Below are the code and all the weights of a small trained network. Each question names an input and a class and asks about switching units off, where a switched-off unit gives its printed mean instead of its output.

import numpy as np


def w(rows, s, z=0):
    codes = np.array(rows[::2]) - 128.0
    scale = np.full(codes.shape[1], s)
    scale[-1] = z or s
    return codes * scale


def norm(h):
    return h / np.sqrt((h * h).mean(-1, keepdims=True) + 1e-5)


def f(y):
    return np.maximum(y, 0)


def log_softmax(a):
    a = a - a.max(-1, keepdims=True)
    return a - np.log(np.exp(a).sum(-1, keepdims=True))


def net(x, mask):
    res = np.array(x, float).reshape(1, 7) / 4 @ E
    u = 0
    for l in range(3):
        y = f(norm(res) @ A[l][:, :-1].T + A[l][:, -1])
        res = res + np.where(mask[u : u + 9], y, B[l][:, -1]) @ B[l][:, :-1]
        u += 9
    return log_softmax(norm(res)[-1] @ U[:, :-1].T + U[:, -1])


A, B = {}, {}
E = w([
[141,113,44,140,182,129,2],'x0',
[49,48,87,90,25,195,114],'x1',
[116,158,193,120,32,140,98],'x2',
[98,83,134,151,117,64,185],'x3',
[161,97,153,229,78,195,146],'x4',
[119,208,117,176,78,136,168],'x5',
[252,141,173,165,124,70,29],'x6',
],0.0089)
A[0] = w([
[160,172,124,100,153,108,126,40],'L0N1',
[140,75,109,193,113,101,127,58],'L0N2',
[102,114,41,83,175,136,30,62],'L0N3',
[173,63,121,227,136,250,75,21],'L0N4',
[175,60,108,155,58,112,175,90],'L0N5',
[226,119,201,152,250,89,29,46],'L0N6',
[218,192,102,156,133,105,203,7],'L0N7',
[84,140,139,65,54,156,103,68],'L0N8',
[179,2,126,110,77,38,177,2],'L0N9',
],0.008,0.0051)
B[0] = w([
[169,115,133,151,100,141,130,146],'L0N1',
[122,127,135,115,129,138,142,150],'L0N2',
[106,129,72,167,135,86,66,211],'L0N3',
[206,92,108,152,92,175,133,195],'L0N4',
[122,101,159,135,126,152,103,174],'L0N5',
[179,179,160,23,66,66,110,254],'L0N6',
[158,181,128,216,121,124,127,168],'L0N7',
[82,248,139,119,107,104,132,176],'L0N8',
[76,56,164,182,109,78,101,158],'L0N9',
],0.012,0.0057)
A[1] = w([
[111,178,103,177,115,113,198,183],'L1N1',
[61,65,163,80,134,144,145,120],'L1N2',
[80,109,78,88,190,160,236,81],'L1N3',
[117,105,166,188,170,64,151,144],'L1N4',
[81,161,138,95,61,174,126,37],'L1N5',
[157,158,125,194,147,141,133,88],'L1N6',
[140,147,198,112,110,164,168,178],'L1N7',
[93,67,130,172,127,132,198,104],'L1N8',
[105,100,2,124,150,99,68,1],'L1N9',
],0.012,0.0067)
B[1] = w([
[123,175,167,150,218,213,164,251],'L1N1',
[146,177,208,180,133,132,174,187],'L1N2',
[137,120,68,172,229,52,220,200],'L1N3',
[137,65,228,121,97,181,105,195],'L1N4',
[88,212,97,85,38,118,125,185],'L1N5',
[255,163,147,148,132,199,117,168],'L1N6',
[80,122,49,100,162,98,61,255],'L1N7',
[144,71,156,82,177,26,146,191],'L1N8',
[56,76,70,103,206,97,44,207],'L1N9',
],0.0095,0.0062)
A[2] = w([
[13,191,124,37,32,195,174,17],'L2N1',
[114,213,108,110,82,151,139,75],'L2N2',
[132,143,68,140,124,175,60,150],'L2N3',
[146,124,11,189,146,116,61,81],'L2N4',
[190,91,76,182,81,164,143,46],'L2N5',
[104,79,107,157,40,111,29,114],'L2N6',
[128,171,98,189,167,45,159,103],'L2N7',
[73,73,2,125,170,126,46,2],'L2N8',
[189,83,80,107,58,209,119,1],'L2N9',
],0.0086,0.0043)
B[2] = w([
[86,179,100,109,56,114,101,224],'L2N1',
[98,135,137,172,82,109,104,189],'L2N2',
[97,65,136,98,142,140,154,226],'L2N3',
[78,50,85,90,131,128,89,222],'L2N4',
[140,67,130,158,63,254,136,169],'L2N5',
[119,132,83,126,186,149,191,254],'L2N6',
[161,121,106,157,147,168,122,207],'L2N7',
[64,71,86,79,187,114,96,232],'L2N8',
[152,95,34,168,97,172,144,174],'L2N9',
],0.011,0.0048)
U = w([
[178,57,60,173,73,253,109,83],'0',
[223,225,178,204,169,200,154,8],'1',
[58,54,29,72,195,110,47,100],'2',
[40,221,96,126,62,147,132,250],'3',
[246,171,140,73,118,44,21,159],'4',
[114,32,223,148,107,110,151,121],'5',
[89,131,97,146,232,112,233,139],'6',
],0.017,0.0026)

Each question gives the input, the list of numbers given to net, and the class t.
The units are the neurons (one row each of A and B). Each row of codes is followed by its name. A weight is (code - 128) times the scale printed after its matrix; where a second scale follows, it is the last column's (A, B and U).
mask holds one flag per neuron, layer by layer. A switched-off neuron (its flag False) gives its mean, the last column of its row in B, instead of its output. The means were averaged over made-up inputs and are rounded, as every weight is.
A unit's drop is (log p(t) with every unit on - log p(t) with that unit switched off) / (log p(t) with every unit on - log p(t) with every unit switched off).
The circuit of an input: a set's keep is (log p(t) with only the set's units on - log p(t) with every unit switched off) / (log p(t) with every unit on - log p(t) with every unit switched off). Starting from the 12 units with the biggest drops (on a tie, the unit counted first), units are removed one at a time, each time the one whose removal leaves the highest keep (on an exact tie, the one counted first), for as long as the keep stays at least 0.8.
circuit, biggest first: the units of the circuit, biggest drop first
k most important neurons: the k neurons with the biggest drops, biggest first
k most important neurons of layer l: the k neurons of layer l with the biggest drops, biggest first
drop when u is switched off: that unit's drop, to one decimal
input [5,8,5,-3,-4,1,-4], class 3: circuit, biggest first -> L0N8
input [-4,-1,-2,0,3,2,-1], class 1: circuit, biggest first -> L0N7; L1N6
input [3,6,-8,6,3,5,5], class 0: 3 most important neurons of layer 1 -> L1N7; L1N3; L1N4
input [-4,3,-6,-7,3,2,-2], class 6: circuit, biggest first -> L0N6; L1N3
input [-1,1,-2,4,7,-5,0], class 5: 2 most important neurons -> L0N9; L1N8
input [4,0,0,-5,1,-6,4], class 4: 2 most important neurons -> L0N6; L1N7
input [1,-3,-2,-4,-8,8,-1], class 1: 3 most important neurons -> L1N7; L1N1; L0N7
input [-4,-2,2,1,-6,-5,-2], class 6: 2 most important neurons -> L0N6; L1N3
input [0,-4,-2,7,3,-4,0], class 5: 2 most important neurons -> L0N9; L1N4
input [-2,-3,3,8,0,5,2], class 1: 2 most important neurons -> L0N7; L1N1
input [4,3,-2,8,4,6,1], class 0: 2 most important neurons -> L0N4; L2N5
input [-6,2,1,-3,-3,6,7], class 3: 3 most important neurons of layer 2 -> L2N2; L2N6; L2N5
input [-5,5,-3,2,-5,0,-7], class 6: 2 most important neurons -> L1N3; L0N6
input [0,0,-6,-7,3,-4,4], class 4: circuit, biggest first -> L0N6
input [4,3,0,2,7,-4,7], class 0: drop when L0N4 is switched off -> 0.1
input [-6,4,-1,6,-1,-4,0], class 5: drop when L0N9 is switched off -> 0.3
input [-1,7,1,0,-3,-4,0], class 3: drop when L0N8 is switched off -> 0.4
